Below are the code and all the weights of a small trained network. Each question names an input and a class and asks about switching units off, where a switched-off unit gives its printed mean instead of its output.

import numpy as np


def w(rows, s, z=0):
    codes = np.array(rows[::2]) - 128.0
    scale = np.full(codes.shape[1], s)
    scale[-1] = z or s
    return codes * scale


def f(y):
    return y / 2 * (1 + np.tanh(0.7978845608 * (y + 0.044715 * y**3)))


def log_softmax(a):
    a = a - a.max(-1, keepdims=True)
    return a - np.log(np.exp(a).sum(-1, keepdims=True))


def net(x, mask):
    res = np.array(x, float).reshape(1, 5) / 4 @ E
    y = f(res @ A[0][:, :-1].T + A[0][:, -1])
    res = res + np.where(mask, y, B[0][:, -1]) @ B[0][:, :-1]
    return log_softmax(res[-1] @ U[:, :-1].T + U[:, -1])


A, B = {}, {}
E = w([
[126,129,126,129],'x0',
[126,131,8,83],'x1',
[101,3,148,72],'x2',
[234,133,149,51],'x3',
[217,53,81,219],'x4',
],0.0081)
A[0] = w([
[77,120,128,193,121],'N0',
[121,96,137,115,106],'N1',
[101,65,136,116,117],'N2',
[168,93,113,163,72],'N3',
[149,102,97,152,83],'N4',
[74,117,89,156,94],'N5',
[149,177,127,157,96],'N6',
[77,120,113,169,86],'N7',
[124,49,159,99,149],'N8',
[201,151,136,87,75],'N9',
[148,169,164,165,93],'N10',
[156,111,108,166,78],'N11',
[92,153,129,84,91],'N12',
[141,178,118,148,94],'N13',
[98,133,211,164,131],'N14',
[87,131,124,174,84],'N15',
[101,155,127,88,108],'N16',
[84,141,138,87,111],'N17',
[140,183,123,140,120],'N18',
[93,146,135,104,50],'N19',
[125,120,198,167,30],'N20',
[68,125,89,160,102],'N21',
[141,180,117,151,114],'N22',
[98,72,151,113,152],'N23',
[124,81,138,102,76],'N24',
[170,113,106,137,94],'N25',
[119,117,223,152,2],'N26',
[124,155,212,159,79],'N27',
[155,113,113,161,65],'N28',
[121,85,137,108,97],'N29',
[137,184,101,146,111],'N30',
[120,86,136,107,58],'N31',
[189,128,136,90,97],'N32',
[103,148,151,103,133],'N33',
[105,155,141,97,100],'N34',
[159,90,78,167,99],'N35',
[160,185,115,174,67],'N36',
[76,157,113,53,88],'N37',
[162,115,97,185,156],'N38',
[95,151,4,80,3],'N39',
[125,88,138,108,126],'N40',
[147,170,127,155,90],'N41',
[91,197,141,92,81],'N42',
],0.013,0.0055)
B[0] = w([
[153,162,162,85,222],'N0',
[106,126,107,125,149],'N1',
[79,133,97,109,207],'N2',
[104,114,189,161,179],'N3',
[130,99,158,150,161],'N4',
[155,167,143,83,191],'N5',
[85,109,107,110,163],'N6',
[135,201,181,62,183],'N7',
[99,135,91,119,254],'N8',
[124,197,166,68,187],'N9',
[110,72,85,108,168],'N10',
[116,111,155,146,161],'N11',
[120,119,158,171,189],'N12',
[79,96,113,103,159],'N13',
[165,123,101,129,233],'N14',
[136,160,147,83,173],'N15',
[130,111,172,168,184],'N16',
[127,125,147,164,197],'N17',
[78,121,98,125,171],'N18',
[134,119,150,138,146],'N19',
[199,99,108,106,169],'N20',
[152,162,162,82,203],'N21',
[78,102,106,102,170],'N22',
[107,129,97,123,220],'N23',
[86,133,114,128,165],'N24',
[137,122,171,131,155],'N25',
[183,78,97,123,183],'N26',
[157,92,98,124,201],'N27',
[116,102,157,141,147],'N28',
[79,123,110,119,164],'N29',
[79,87,106,112,176],'N30',
[84,107,119,115,148],'N31',
[127,179,180,83,181],'N32',
[136,108,151,162,181],'N33',
[111,94,174,182,171],'N34',
[110,119,191,169,210],'N35',
[88,106,119,113,176],'N36',
[119,116,169,171,241],'N37',
[112,119,163,150,221],'N38',
[246,44,74,118,239],'N39',
[98,134,116,122,173],'N40',
[73,89,93,106,151],'N41',
[125,101,159,151,223],'N42',
],0.011,0.0059)
U = w([
[99,90,210,234,89],'0',
[13,104,43,103,95],'1',
[254,60,64,116,114],'2',
[148,230,194,26,86],'3',
[127,150,100,165,250],'4',
],0.0092,0.015)

Each question gives the input, the list of numbers given to net, and the class t.
The units are the neurons (one row each of A and B). Each row of codes is followed by its name. A weight is (code - 128) times the scale printed after its matrix; where a second scale follows, it is the last column's (A, B and U).
mask holds one flag per neuron, in row order. A switched-off neuron (its flag False) gives its mean, the last column of its row in B, instead of its output. The means were averaged over made-up inputs and are rounded, as every weight is.
A unit's drop is (log p(t) with every unit on - log p(t) with that unit switched off) / (log p(t) with every unit on - log p(t) with every unit switched off).
The circuit of an input: a set's keep is (log p(t) with only the set's units on - log p(t) with every unit switched off) / (log p(t) with every unit on - log p(t) with every unit switched off). Starting from the 12 units with the biggest drops (on a tie, the unit counted first), units are removed one at a time, each time the one whose removal leaves the highest keep (on an exact tie, the one counted first), for as long as the keep stays at least 0.8.
units of the circuit, in order: the units of the circuit, biggest drop first
most important unit: the unit with the biggest drop
top k neurons: the k neurons with the biggest drops, biggest first
drop when u is switched off: that unit's drop, to one decimal
input [5,3,-4,7,6], class 3: units of the circuit, in order	N9
input [7,6,2,-7,2], class 3: units of the circuit, in order	N7, N21, N5
input [4,-8,8,-3,4], class 1: units of the circuit, in order	N2, N8
input [-4,4,-6,5,-5], class 1: units of the circuit, in order	N30, N18
input [1,-8,8,-3,4], class 1: units of the circuit, in order	N2, N8
input [-4,-8,1,0,6], class 2: units of the circuit, in order	N20, N26
input [5,5,-4,-4,-6], class 0: top 2 neurons	N37, N42
input [1,-2,-3,7,4], class 3: top 2 neurons	N9, N32
input [-3,7,5,-2,-6], class 2: top 2 neurons	N39, N35
input [8,1,8,5,-7], class 1: top 3 neurons	N8, N2, N23
input [8,7,-2,-8,-8], class 0: drop when N12 is switched off	0.2
input [5,-6,5,2,-2], class 2: drop when N20 is switched off	0.2
input [7,4,0,8,-1], class 3: drop when N32 is switched off	0.1
input [5,3,-3,-8,-5], class 3: drop when N19 is switched off	0.0
input [-4,7,-5,7,8], class 0: most important unit	N35
